Below is a small trained network, with its code and all its weights. Each question gives an input and a target symbol and asks what happens when units are switched off, that is, made to give their printed mean instead of their output.

import numpy as np


def w(rows, s, z=0):
    codes = np.array(rows[::2]) - 128.0
    scale = np.full(codes.shape[1], s)
    scale[-1] = z or s
    return codes * scale


def norm(h):
    return h / np.sqrt((h * h).mean(-1, keepdims=True) + 1e-5)


def f(y):
    return np.maximum(y, 0)


def softmax(a):
    e = np.exp(a - a.max(-1, keepdims=True))
    return e / e.sum(-1, keepdims=True)


def log_softmax(a):
    a = a - a.max(-1, keepdims=True)
    return a - np.log(np.exp(a).sum(-1, keepdims=True))


def net(x, mask):
    ids = ['αγδεηθλξπτφψω'.index(c) for c in x.split()]
    T = len(ids)
    res = E[ids] + P[:T]
    u = 0
    for l in range(3):
        r = norm(res)
        for j in range(2):
            rows = slice(2 * j, 2 * j + 2)
            q, k, v = (r @ M[l][rows].T for M in (Q, K, V))
            z = softmax(np.where(np.tri(T) > 0, q @ k.T / 2**0.5, -1e9)) @ v
            o = O[l][rows]
            res = res + np.where(mask[u + j], z, o[:, -1]) @ o[:, :-1]
        u += 2
        y = f(norm(res) @ A[l][:, :-1].T + A[l][:, -1])
        res = res + np.where(mask[u : u + 4], y, B[l][:, -1]) @ B[l][:, :-1]
        u += 4
    return log_softmax(norm(res)[-1] @ U[:, :-1].T + U[:, -1])


Q, K, V, O, A, B = {}, {}, {}, {}, {}, {}
E = w([
[93,153,215,57,103,92],'α',
[102,25,140,137,153,206],'γ',
[116,167,117,140,110,73],'δ',
[114,148,124,147,95,141],'ε',
[173,154,46,91,71,132],'η',
[180,209,82,191,125,148],'θ',
[183,91,89,166,94,178],'λ',
[122,148,130,38,119,127],'ξ',
[155,148,120,136,105,136],'π',
[124,139,126,131,81,145],'τ',
[176,175,135,107,150,4],'φ',
[72,116,76,138,115,132],'ψ',
[132,129,112,83,135,157],'ω',
],0.028)
P = w([
[172,137,153,134,76,128],'0',
[110,138,65,187,148,185],'1',
[122,136,156,57,44,129],'2',
[112,145,80,165,154,183],'3',
[173,115,175,86,83,117],'4',
[112,158,97,148,148,176],'5',
[158,87,202,68,91,100],'6',
[112,158,107,144,151,171],'7',
[229,39,199,128,110,73],'8',
[110,157,115,142,147,161],'9',
[120,47,248,87,33,53],'10',
[105,185,134,123,150,171],'11',
],0.016)
Q[0] = w([
[99,138,149,112,146,100],'0.h0',
[186,72,144,1,31,55],'0.h0',
[128,175,38,147,235,172],'0.h1',
[124,155,47,92,122,155],'0.h1',
],0.03)
K[0] = w([
[101,99,148,158,128,99],'0.h0',
[253,60,103,93,95,71],'0.h0',
[102,186,127,181,219,171],'0.h1',
[89,187,126,129,105,173],'0.h1',
],0.033)
V[0] = w([
[32,172,158,166,168,168],'0.h0',
[154,113,95,128,114,99],'0.h0',
[135,102,177,107,122,105],'0.h1',
[98,203,187,177,252,194],'0.h1',
],0.012)
O[0] = w([
[138,20,26,196,102,97,2],'0.h0',
[122,145,172,117,152,141,173],'0.h0',
[144,159,173,116,110,79,93],'0.h1',
[182,92,1,101,91,102,33],'0.h1',
],0.0088,0.0089)
A[0] = w([
[31,221,13,140,238,52,171],'0.n0',
[74,254,109,74,144,137,105],'0.n1',
[158,159,186,47,36,117,70],'0.n2',
[205,218,7,216,201,51,3],'0.n3',
],0.017,0.0037)
B[0] = w([
[75,103,2,148,174,107,195],'0.n0',
[162,158,140,138,204,120,252],'0.n1',
[61,77,107,157,142,140,243],'0.n2',
[121,232,171,136,76,176,207],'0.n3',
],0.022,0.015)
Q[1] = w([
[5,113,115,9,149,123],'1.h0',
[94,117,138,189,169,118],'1.h0',
[148,134,56,140,146,89],'1.h1',
[251,127,130,132,204,170],'1.h1',
],0.019)
K[1] = w([
[166,39,224,239,224,109],'1.h0',
[116,86,248,9,170,153],'1.h0',
[125,129,8,140,153,174],'1.h1',
[95,132,139,13,194,182],'1.h1',
],0.014)
V[1] = w([
[137,54,189,8,184,145],'1.h0',
[141,52,184,199,75,108],'1.h0',
[206,168,69,169,173,219],'1.h1',
[25,165,128,146,57,251],'1.h1',
],0.021)
O[1] = w([
[86,162,82,27,109,114,216],'1.h0',
[128,157,119,100,231,140,73],'1.h0',
[120,108,172,25,99,131,203],'1.h1',
[126,91,140,121,148,7,252],'1.h1',
],0.017,0.012)
A[1] = w([
[153,37,74,101,94,158,123],'1.n0',
[78,120,89,121,123,144,184],'1.n1',
[253,204,115,82,110,104,56],'1.n2',
[172,198,86,146,101,115,3],'1.n3',
],0.039,0.006)
B[1] = w([
[144,86,122,138,240,159,167],'1.n0',
[154,175,99,139,129,110,251],'1.n1',
[203,79,95,2,209,107,161],'1.n2',
[87,186,157,107,182,71,161],'1.n3',
],0.033,0.014)
Q[2] = w([
[235,133,102,106,178,110],'2.h0',
[127,97,103,217,159,162],'2.h0',
[59,196,154,64,160,181],'2.h1',
[254,239,125,171,119,149],'2.h1',
],0.014)
K[2] = w([
[106,106,91,107,136,117],'2.h0',
[117,69,77,147,104,122],'2.h0',
[22,192,137,129,182,101],'2.h1',
[253,190,147,147,131,116],'2.h1',
],0.02)
V[2] = w([
[57,132,76,103,73,180],'2.h0',
[250,156,133,141,130,133],'2.h0',
[89,120,72,127,210,142],'2.h1',
[244,70,116,63,162,141],'2.h1',
],0.021)
O[2] = w([
[72,147,172,183,175,57,71],'2.h0',
[182,117,126,4,125,83,87],'2.h0',
[142,84,129,160,50,109,204],'2.h1',
[119,240,197,202,158,101,5],'2.h1',
],0.012,0.018)
A[2] = w([
[225,82,111,136,167,121,89],'2.n0',
[253,206,184,135,144,121,137],'2.n1',
[93,159,173,125,20,86,160],'2.n2',
[196,114,219,134,69,102,2],'2.n3',
],0.028,0.0082)
B[2] = w([
[91,109,125,95,33,88,254],'2.n0',
[215,95,131,242,84,170,225],'2.n1',
[160,216,174,131,75,151,218],'2.n2',
[69,191,182,141,253,168,204],'2.n3',
],0.025,0.0073)
U = w([
[75,113,143,122,133,179,105],'α',
[130,70,121,143,181,147,152],'γ',
[110,183,92,136,40,101,38],'δ',
[105,95,143,126,60,106,144],'ε',
[201,110,165,54,85,142,154],'η',
[147,173,138,121,45,117,136],'θ',
[134,91,103,149,73,194,253],'λ',
[131,159,56,136,122,248,121],'ξ',
[124,149,207,87,116,194,189],'π',
[118,105,193,123,190,106,99],'τ',
[143,162,131,127,193,83,123],'φ',
[119,123,49,194,139,114,80],'ψ',
[133,92,107,122,87,104,132],'ω',
],0.013,0.0034)

Each question gives the input, a string of symbols that net reads in full, and the target symbol t.
The units are the heads (2 rows each of Q, K, V and O) and the neurons (one row each of A and B). Each row of codes is followed by its name. A weight is (code - 128) times the scale printed after its matrix; where a second scale follows, it is the last column's (O, A, B and U).
mask holds one flag per unit, layer by layer, with each layer's heads first. A switched-off unit (its flag False) gives its mean, the last column of its rows in O or B, instead of its output. The means were averaged over made-up inputs and are rounded, as every weight is.
A unit's drop is (log p(t) with every unit on - log p(t) with that unit switched off) / (log p(t) with every unit on - log p(t) with every unit switched off).
unit that matters most: the unit with the biggest drop
k most important neurons of layer l: the k neurons of layer l with the biggest drops, biggest first
heads that matter: for each layer, one digit per head in row order, 1 if its drop is at least 0.15 and else 0, layers parted by /
input φ π δ, target ξ: heads that matter => 11 / 01 / 00
input α γ γ, target ψ: unit that matters most => 1.h1
input η ψ γ η γ η ε τ, target τ: 2 most important neurons of layer 0 => (0.n2 0.n0)
input γ α λ π ε γ ψ ξ φ ω ξ ξ, target ξ: 2 most important neurons of layer 0 => (0.n1 0.n2)
input ψ π γ ω γ, target φ: 2 most important neurons of layer 0 => (0.n3 0.n1)
input π α θ η φ η ψ, target ξ: heads that matter => 01 / 11 / 00
input ε φ φ φ ω φ λ τ φ ε φ, target ξ: heads that matter => 01 / 11 / 00
input η η ξ, target π: 2 most important neurons of layer 0 => (0.n0 0.n1)
input δ τ η ξ γ φ δ δ α τ π, target ψ: 2 most important neurons of layer 0 => (0.n3 0.n0)
input ε φ ψ γ γ η α η λ, target ψ: heads that matter => 00 / 11 / 00
input ξ η η η φ η φ ξ δ, target ξ: heads that matter => 10 / 11 / 00
input ε ξ γ τ α ε ω, target ψ: heads that matter => 00 / 01 / 00
input φ φ τ φ λ η δ, target τ: 2 most important neurons of layer 2 => (2.n0 2.n2)
input η θ ω, target π: 2 most important neurons of layer 2 => (2.n0 2.n2)
input π ξ η ε ε ω ε δ θ ω ψ, target η: unit that matters most => 1.h0
input θ ω τ ε η φ ε, target π: heads that matter => 11 / 11 / 00
input λ θ δ ε φ δ γ ψ η γ δ, target π: heads that matter => 11 / 00 / 00
input γ λ ψ, target φ: heads that matter => 00 / 10 / 00
input δ φ λ η π η η ε φ, target π: 2 most important neurons of layer 0 => (0.n0 0.n1)
input λ α φ π, target π: unit that matters most => 0.n2
input φ η θ τ, target τ: heads that matter => 10 / 11 / 01
input ξ ω φ π η γ φ ξ θ θ γ, target η: heads that matter => 10 / 10 / 10
input λ π γ, target τ: 3 most important neurons of layer 0 => (0.n1 0.n3 0.n0)
